96	85	135	131	154
149	86	191	134	143
141	138	138	142	148
148	137	116	153	147
126	121	114	115	160
104	75	166	116	154
135	156	151	117	163
Counting starts at 1.
What is the bottom-left entry?
Answer: 135
The entry directly below 166 -> 151
What is the entry at row 3, column 2?
Answer: 138
The entry at row 1, column 3 -> 135
What is the entry in row 3 and column 1?
Answer: 141
What is the entry directly below the centre entry?
Answer: 114
What is the entry in row 1 and column 1?
Answer: 96
The entry just left of 137 is 148
The entry directly above 156: 75
What is the entry in row 2 and column 1?
Answer: 149

Questions about the table below. Counting starts at 1.
1) Find the entry at row 1, column 2.
2) Find the entry directly below the smallest entry.
3) Find the entry in row 3 and column 2.
4) Find the entry just right of the smallest entry.
5) Find the entry in the bottom-left corner.
6) Find the bottom-right entry.
7) Find the top-left entry.
8) Find the top-right entry.
131	143	126	74	119	135	124	139
111	123	116	78	124	130	136	142
126	121	119	145	126	123	123	118
123	144	132	121	123	131	138	129
131	133	110	167	132	135	138	127
128	126	140	130	131	127	140	133
127	116	115	142	119	131	121	126
125	141	109	131	127	128	122	132
125	138	132	61	124	130	114	113
129	107	131	119	125	118	127	127
130	118	138	121	129	122	138	143
132	126	147	160	148	121	133	120
131	134	111	140	134	129	135	136
130	145	130	108	134	127	114	120
1) 143
2) 119
3) 121
4) 124
5) 130
6) 120
7) 131
8) 139
